120  130  138  148  122  129  150 ⇒ 150, 120

127  131  132  141  155  114 ⇒ 155, 114

127  129  133  127  127
121  130  104  138  147
126  108  136  121  111
⇒ 147, 104

112  104  112  127 ⇒ 127, 104

138  100  125  108 ⇒ 138, 100

118  137  104  105 ⇒ 137, 104

149  115  124  123 ⇒ 149, 115

151  143  135  132  137  125 ⇒ 151, 125

130  130  127  104  117
134  128  130  144  142
⇒ 144, 104
---
[[139 128 132 134 101 100]
 [131 126 138 137 130 130]] ans = 130

[[126 142 123 120 113 111]
 [115 129 107 116 119 128]
 [110 130 116 122 139 142]] ans = 139

[106 145 114 129 138] ans = 129

[144 117  99 104 129] ans = 104

[[126 117 149 125 150 149]
 [132 115 147 125 145 147]
 [131 128 108 140 110 109]] ans = 110

[[131 111 138 105]
 [133 145 125 146]] ans = 125

[148 138 158 121 132] ans = 121
---
(111, 142, 129, 105, 116, 146) ==> 111
(111, 108, 101, 111, 107, 116, 123) ==> 111
(133, 124, 120, 147, 119, 151, 116) ==> 133
(112, 103, 145, 131, 122, 114, 127) ==> 112
(119, 124, 155, 124) ==> 119
(131, 133, 153, 104, 103) ==> 131
(122, 109, 112, 118, 151, 145) ==> 122
(117, 146, 100, 116, 111, 122, 137) ==> 117
(112, 128, 129, 114, 129, 112, 150) ==> 112
(121, 135, 129, 153, 125, 127, 138) ==> 121
---
Input: ((150, 113, 117, 115, 142, 108, 142), (131, 101, 142, 139, 117, 126, 112), (149, 117, 116, 115, 144, 110, 146))
Output: 142, 149
Input: ((123, 147, 120, 125, 106), (149, 126, 149, 151, 130), (147, 130, 145, 147, 126))
Output: 106, 147
Input: (121, 115, 151, 135)
Output: 135, 121
Input: (138, 142, 117, 153, 118, 141)
Output: 141, 138
Input: ((112, 158, 142, 121, 133, 119, 128), (106, 146, 142, 135, 138, 124, 136), (111, 156, 143, 125, 134, 120, 129))
Output: 128, 111
Input: (126, 103, 101, 133, 119, 147)
Output: 147, 126
Input: (116, 112, 153, 101, 154, 113)
Output: 113, 116
Input: ((130, 128, 106, 113), (98, 118, 119, 120))
Output: 113, 98
Input: (138, 106, 134, 122)
Output: 122, 138
---
[[123  99 148 143 146 129 138]
 [120 132 144 123 108 137 140]
 [111 119 135 113 122 107 110]]
135

[[118 135 131 115 131 121]
 [125 135 122 156 129 121]
 [126 133 127 151 125 120]]
127

[[116 124 125 137 122 133 126]
 [155 132 121 111 125 112 146]
 [112 133 146 126 141 134 118]]
146

[[ 99 150 144 123 122]
 [127 114 126 124 138]
 [112 136 122 141 135]]
122

[[152 126 136 138]
 [130 148 133 119]
 [136 131 126 117]]
126

[[148 110 143 145 139 145]
 [104 131 104 108 130 121]
 [148 106 137 147 142 150]]
137

[[135 109 114 121 128]
 [127 131 121 128 130]
 [121 144 128 155 146]]
128

[[140 136  99 113 109]
 [139 133  99 116 106]
 [117 106 155 113 121]]
155
---
array([100, 146, 120, 112, 136, 125, 131]) -> 112, 146

array([[109, 117, 106, 129, 101, 150, 107],
       [115, 154, 135, 136, 155, 115, 109],
       [131, 108, 151, 124, 132, 109, 113]]) -> 136, 155

array([142, 104, 155, 113,  98]) -> 155, 155

array([137, 140, 123, 133, 149, 110, 131]) -> 133, 149

array([129, 152, 137, 143, 114, 142, 134]) -> 143, 152

array([138, 118, 116, 116, 135, 151, 123]) -> 116, 151

array([139, 107, 154, 110, 108]) -> 154, 154
---
135,130,126,119,129
140,152,112,111,127
131,132,121,129,124
--> 112, 152

123,120,137,145,105 --> 137, 145

133,133,121,126,154,125,114
124,124,134,129,107,131,139
124,124,133,129,107,131,138
--> 129, 154

102,104,116,149,101 --> 116, 149

131,125,144,112,129
131,120,103,145,154
113,121,125,109,121
--> 103, 154

120,121,123,99,137 --> 123, 137

129,105,120,143,146
129,147,140,138,123
126,108,146,118,117
--> 140, 147
---
[[133 131 108 117 136 154 129]
 [133 131 109 116 135 153 129]
 [133 130 108 117 136 154 129]] >> 133

[[120 128 107 134]
 [131 119 137 123]
 [129 111 113 118]] >> 129

[[134 130 124 126 128 131 129]
 [132 139 126 113 139 124 123]
 [132 132 118 135 127 130 105]] >> 132

[[130 116 116 152 128 151]
 [118 111 113 138 152 143]
 [130 147 146 100 118  99]] >> 130

[[123 125 128 130 128 126 130]
 [118 120 141 136 124 117 152]
 [124 134 129 121 123 131 125]] >> 124

[[117 129 135 106 147 146]
 [115 129 135 102 149 148]
 [116 129 135 105 148 147]] >> 116

[[122 112 137 137 117]
 [149 136 127 135 119]
 [123 121 123 108 138]] >> 123

[[133 137 127 148]
 [123 100 130 119]
 [120  99 129 124]] >> 120
---
Q: 153,112,98,140,119
A: 153
Q: 139,103,158,133,137
A: 139
Q: 102,99,106,103,101
A: 102
Q: 101,132,150,147,142
A: 101
Q: 110,145,150,147,144
A: 110
Q: 143,152,113,128,117
A: 143
Q: 104,128,157,132,113
A: 104
---
123	131	131	131
126	127	142	128
151	118	123	125
--> 126

100	148	157	145	141 --> 141

148	107	105	148
136	120	120	136
--> 136

149	136	121	152	119
120	140	131	123	120
--> 119

151	135	132	134	148
133	117	146	155	108
--> 148

155	141	112	115	128	154	99
109	136	111	115	107	134	127
148	115	127	100	115	108	144
--> 128

124	128	138	118	106 --> 106

123	122	121	152	128
129	143	148	107	120
--> 128
---
[148  98 100 141] → 100
[140 125 124 120 155 122] → 124
[109 106 107 148 156 148 114] → 107
[146 117 139 105 117 108] → 139
[109 110 136 151 136] → 136
[108 111 101 132 123 141] → 101
[135 116 130 157] → 130
---
[[124, 141, 125, 136, 106, 137], [136, 110, 138, 128, 141, 117], [113, 114, 138, 123, 142, 112]] → 124
[[150, 153, 151, 150, 148], [146, 145, 146, 144, 149], [135, 133, 134, 135, 140]] → 150
[[121, 108, 153, 111, 105, 138], [128, 128, 129, 129, 131, 128], [127, 126, 129, 127, 128, 128]] → 121
[[143, 141, 142, 145, 140, 113, 110], [143, 150, 145, 144, 146, 110, 107], [125, 126, 127, 123, 122, 133, 132]] → 143
[[121, 109, 152, 121], [142, 126, 136, 129], [119, 108, 136, 117]] → 121
[[113, 102, 109, 143, 130], [111, 99, 107, 145, 130], [141, 150, 144, 114, 126]] → 113
[[106, 118, 111, 122, 127, 130, 141], [115, 126, 133, 128, 128, 129, 138], [129, 145, 141, 130, 135, 119, 121]] → 106
---
119,132,146,155,151 yields 146

106,103,103,119,125
148,152,151,137,131
153,157,156,139,132
yields 103

141,140,108,144,134
102,153,134,154,130
154,138,103,144,118
yields 108

129,136,151,111,121
138,111,118,119,149
137,124,136,112,104
yields 151

106,138,101,112,132
148,119,153,142,125
yields 101

111,110,100,149,109
144,142,153,110,144
115,116,109,144,116
yields 100
---
array([104, 121, 133, 115, 124, 147, 133]) --> 124

array([109, 107, 104, 110, 147]) --> 109

array([109, 130, 103, 150, 141, 113, 122]) --> 122

array([[133, 115, 101, 102, 108, 106, 142],
       [107, 114, 151, 130,  99, 142, 106],
       [139, 158, 140, 127, 103, 111, 152]]) --> 115

array([128, 125, 154, 147, 142]) --> 142

array([119, 106, 113, 110, 108, 118, 147]) --> 113

array([139, 155, 142, 109, 128, 128, 131]) --> 131
---
[102 138 115 127 127] gives 115

[[127 126 122 125 139]
 [124 121 125 123 116]
 [127 153 130 128 119]] gives 119

[[138 128 146 146]
 [119 130 111 107]] gives 111

[[119 121 137 136]
 [136 128 107 114]
 [111 116 117 151]] gives 111

[[135 117 129 133 121]
 [100 146 153 145 116]] gives 116

[[101 143 116 100 126]
 [132 103 129 130 133]] gives 101

[119 138 122 100 127] gives 119

[134 106 125 128 136 130 127] gives 125

[[146 141 132 128 131 135]
 [124 131 123 129 141 103]] gives 123
---
[[154 143 131 134]
 [132 130 129 128]] --> 154, 143

[[117 135 118 152]
 [145 127 112 121]
 [112 122 154 138]] --> 154, 152

[106 150 135 153] --> 153, 150

[139 152 146 108 102 137] --> 152, 146

[[148 145 119 112]
 [151 149 133 118]
 [124 112 118 132]] --> 151, 149

[117 132 118  99 137 104] --> 137, 132

[106 125 142 132 113 124] --> 142, 132

[154 108 123 126 135] --> 154, 135
---
[119 146 137 138 103 120] value 119, 120

[ 99 102 106 125 109 120] value 99, 120

[152 114 110 132 125 122 133] value 152, 133

[128 129 150 134 138 125 131] value 128, 131

[[126 138 128 127 128]
 [128 153 133 127 102]] value 126, 102

[[105 107 121 124 128 123 129]
 [134 132 133 131 127 130 125]
 [150 138 138 136 134 132 131]] value 105, 131

[157 152 114 110 111] value 157, 111

[[123 127 128 117]
 [116 129 128 129]
 [157 128 127 126]] value 123, 126
